Below is a small trained network, with its code and all its weights. Each question gives an input and a class and asks what happens when units are switched off, that is, made to give their printed mean instead of their output.

import numpy as np


def w(rows, s, z=0):
    codes = np.array(rows[::2]) - 128.0
    scale = np.full(codes.shape[1], s)
    scale[-1] = z or s
    return codes * scale


def f(y):
    return y / 2 * (1 + np.tanh(0.7978845608 * (y + 0.044715 * y**3)))


def log_softmax(a):
    a = a - a.max(-1, keepdims=True)
    return a - np.log(np.exp(a).sum(-1, keepdims=True))


def net(x, mask):
    res = np.array(x, float).reshape(1, 7) / 4 @ E
    y = f(res @ A[0][:, :-1].T + A[0][:, -1])
    res = res + np.where(mask, y, B[0][:, -1]) @ B[0][:, :-1]
    return log_softmax(res[-1] @ U[:, :-1].T + U[:, -1])


A, B = {}, {}
E = w([
[200,169,210],'x0',
[161,60,146],'x1',
[176,95,139],'x2',
[116,148,196],'x3',
[165,185,82],'x4',
[10,142,172],'x5',
[122,221,149],'x6',
],0.011)
A[0] = w([
[131,103,103,253],'N1',
[174,160,143,168],'N2',
[153,162,206,135],'N3',
[71,134,166,120],'N4',
[82,44,135,65],'N5',
[190,130,80,176],'N6',
[98,67,7,151],'N7',
],0.013,0.0067)
B[0] = w([
[63,99,137,200],'N1',
[120,185,1,198],'N2',
[178,18,80,211],'N3',
[115,129,167,178],'N4',
[192,113,129,177],'N5',
[88,182,78,221],'N6',
[71,33,30,248],'N7',
],0.009,0.011)
U = w([
[5,138,135,240],'0',
[233,232,131,2],'1',
[145,69,212,53],'2',
[88,73,57,182],'3',
],0.011,0.0055)

Each question gives the input, the list of numbers given to net, and the class t.
The units are the neurons (one row each of A and B). Each row of codes is followed by its name. A weight is (code - 128) times the scale printed after its matrix; where a second scale follows, it is the last column's (A, B and U).
mask holds one flag per neuron, in row order. A switched-off neuron (its flag False) gives its mean, the last column of its row in B, instead of its output. The means were averaged over made-up inputs and are rounded, as every weight is.
A unit's drop is (log p(t) with every unit on - log p(t) with that unit switched off) / (log p(t) with every unit on - log p(t) with every unit switched off).
The circuit of an input: a set's keep is (log p(t) with only the set's units on - log p(t) with every unit switched off) / (log p(t) with every unit on - log p(t) with every unit switched off). Starting from all 7 units, units are removed one at a time, each time the one whose removal leaves the highest keep (on an exact tie, the one counted first), for as long as the keep stays at least 0.8.
circuit, biggest first: the units of the circuit, biggest drop first
top k neurons: the k neurons with the biggest drops, biggest first
drop of u: that unit's drop, to one decimal
input [8,-8,5,5,-6,7,8], class 2: circuit, biggest first -> (N3, N7)
input [2,8,-1,-1,-1,1,-1], class 2: top 3 neurons -> (N7, N2, N6)
input [3,-2,-6,6,-8,-5,-4], class 2: circuit, biggest first -> (N7, N6)
input [1,4,0,8,3,-4,3], class 1: top 2 neurons -> (N7, N1)
input [-3,6,8,-3,7,4,4], class 0: top 3 neurons -> (N3, N5, N2)
input [-8,-2,1,8,6,-2,2], class 0: circuit, biggest first -> (N3)
input [0,-8,-2,-1,1,1,6], class 1: top 3 neurons -> (N7, N1, N6)
input [2,2,4,-3,-8,6,1], class 2: drop of N2 -> 0.1
input [-1,8,8,0,2,4,4], class 2: drop of N2 -> 0.2
input [2,0,-8,6,5,-8,0], class 1: drop of N7 -> 1.3
input [-2,8,2,0,6,2,2], class 0: drop of N3 -> 0.6
